Here is a tiny trained network, its code and every weight. The questions are about switching its units off for an input and a class, where a switched-off unit gives its printed mean instead of its output.

import numpy as np


def w(rows, s, z=0):
    codes = np.array(rows[::2]) - 128.0
    scale = np.full(codes.shape[1], s)
    scale[-1] = z or s
    return codes * scale


def norm(h):
    return h / np.sqrt((h * h).mean(-1, keepdims=True) + 1e-5)


def f(y):
    return np.maximum(y, 0)


def log_softmax(a):
    a = a - a.max(-1, keepdims=True)
    return a - np.log(np.exp(a).sum(-1, keepdims=True))


def net(x, mask):
    res = np.array(x, float).reshape(1, 6) / 4 @ E
    u = 0
    for l in range(2):
        y = f(norm(res) @ A[l][:, :-1].T + A[l][:, -1])
        res = res + np.where(mask[u : u + 11], y, B[l][:, -1]) @ B[l][:, :-1]
        u += 11
    return log_softmax(norm(res)[-1] @ U[:, :-1].T + U[:, -1])


A, B = {}, {}
E = w([
[2,124,214],'x0',
[126,131,127],'x1',
[130,122,120],'x2',
[70,254,8],'x3',
[114,83,99],'x4',
[129,132,131],'x5',
],0.0089)
A[0] = w([
[49,64,137,82],'0.n0',
[112,163,100,3],'0.n1',
[66,147,126,136],'0.n2',
[161,154,183,115],'0.n3',
[100,191,41,179],'0.n4',
[122,60,122,146],'0.n5',
[165,165,95,123],'0.n6',
[181,112,2,153],'0.n7',
[220,103,122,153],'0.n8',
[30,140,160,119],'0.n9',
[153,205,159,139],'0.n10',
],0.014,0.0062)
B[0] = w([
[161,224,219,191],'0.n0',
[57,77,121,135],'0.n1',
[133,188,193,187],'0.n2',
[58,13,115,165],'0.n3',
[114,58,198,252],'0.n4',
[64,126,138,190],'0.n5',
[184,201,202,180],'0.n6',
[155,216,204,254],'0.n7',
[131,172,165,229],'0.n8',
[254,231,178,222],'0.n9',
[80,93,113,170],'0.n10',
],0.0071,0.0073)
A[1] = w([
[204,128,145,151],'1.n0',
[65,135,205,135],'1.n1',
[113,200,140,179],'1.n2',
[210,124,80,159],'1.n3',
[63,184,4,140],'1.n4',
[157,138,115,76],'1.n5',
[186,149,200,193],'1.n6',
[95,102,137,105],'1.n7',
[104,119,171,197],'1.n8',
[108,159,82,253],'1.n9',
[69,203,67,178],'1.n10',
],0.016,0.0063)
B[1] = w([
[81,130,111,175],'1.n0',
[188,153,96,201],'1.n1',
[128,72,92,194],'1.n2',
[104,187,191,142],'1.n3',
[143,8,148,130],'1.n4',
[151,140,148,130],'1.n5',
[101,112,78,251],'1.n6',
[118,143,107,133],'1.n7',
[87,145,87,188],'1.n8',
[80,76,177,145],'1.n9',
[130,66,177,146],'1.n10',
],0.014,0.018)
U = w([
[132,9,198,187],'0',
[134,152,119,222],'1',
[128,155,105,148],'2',
[157,239,253,117],'3',
[126,141,96,65],'4',
[119,124,87,2],'5',
],0.014,0.0046)

Each question gives the input, the list of numbers given to net, and the class t.
The units are the neurons (one row each of A and B). Each row of codes is followed by its name. A weight is (code - 128) times the scale printed after its matrix; where a second scale follows, it is the last column's (A, B and U).
mask holds one flag per neuron, layer by layer. A switched-off neuron (its flag False) gives its mean, the last column of its row in B, instead of its output. The means were averaged over made-up inputs and are rounded, as every weight is.
A unit's drop is (log p(t) with every unit on - log p(t) with that unit switched off) / (log p(t) with every unit on - log p(t) with every unit switched off).
The circuit of an input: a set's keep is (log p(t) with only the set's units on - log p(t) with every unit switched off) / (log p(t) with every unit on - log p(t) with every unit switched off). Starting from the 12 units with the biggest drops (on a tie, the unit counted first), units are removed one at a time, each time the one whose removal leaves the highest keep (on an exact tie, the one counted first), for as long as the keep stays at least 0.8.
circuit, biggest first: the units of the circuit, biggest drop first
most important unit: the unit with the biggest drop
k most important neurons: the k neurons with the biggest drops, biggest first
top k neurons in layer l: the k neurons of layer l with the biggest drops, biggest first
input [4,0,-2,7,-7,0], class 0: circuit, biggest first	1.n10, 0.n7, 1.n4
input [8,-5,-1,-3,3,-6], class 3: circuit, biggest first	0.n0, 0.n9
input [4,4,-1,8,6,-3], class 0: most important unit	1.n10
input [-1,-6,2,-5,-1,6], class 2: circuit, biggest first	0.n4, 1.n10
input [-8,3,-2,-2,4,-7], class 3: circuit, biggest first	1.n3, 1.n1
input [7,4,-1,7,3,-6], class 0: top 2 neurons in layer 1	1.n10, 1.n9
input [-1,-4,5,6,-3,-6], class 0: circuit, biggest first	1.n10, 1.n9
input [-8,3,2,2,-2,1], class 3: circuit, biggest first	1.n3, 1.n8
input [-5,8,0,-6,2,-4], class 4: top 3 neurons in layer 1	1.n0, 1.n10, 1.n9
input [6,-8,4,-3,-1,4], class 4: 2 most important neurons	0.n7, 0.n4
input [-8,-3,6,-4,-2,-2], class 3: 4 most important neurons	1.n3, 1.n8, 1.n1, 1.n2
input [-8,8,7,6,0,-7], class 3: 2 most important neurons	1.n3, 0.n7
input [-7,0,-4,7,-6,5], class 0: top 4 neurons in layer 0	0.n9, 0.n0, 0.n10, 0.n2
input [8,-8,-5,-1,7,1], class 3: circuit, biggest first	0.n9
input [-4,-5,1,-5,-7,-6], class 5: 2 most important neurons	0.n8, 0.n4
input [7,6,0,2,2,1], class 3: 3 most important neurons	0.n9, 0.n0, 0.n2
input [-8,-1,6,-7,-8,-3], class 3: 3 most important neurons	1.n2, 1.n3, 0.n4
input [-8,-2,-6,6,1,1], class 3: 2 most important neurons	1.n3, 0.n7
input [-8,1,-6,8,4,7], class 0: top 2 neurons in layer 1	1.n4, 1.n10
input [-8,6,-7,-2,-2,-4], class 3: circuit, biggest first	1.n3
input [-8,4,2,-3,-3,-7], class 3: 3 most important neurons	1.n3, 1.n8, 1.n1
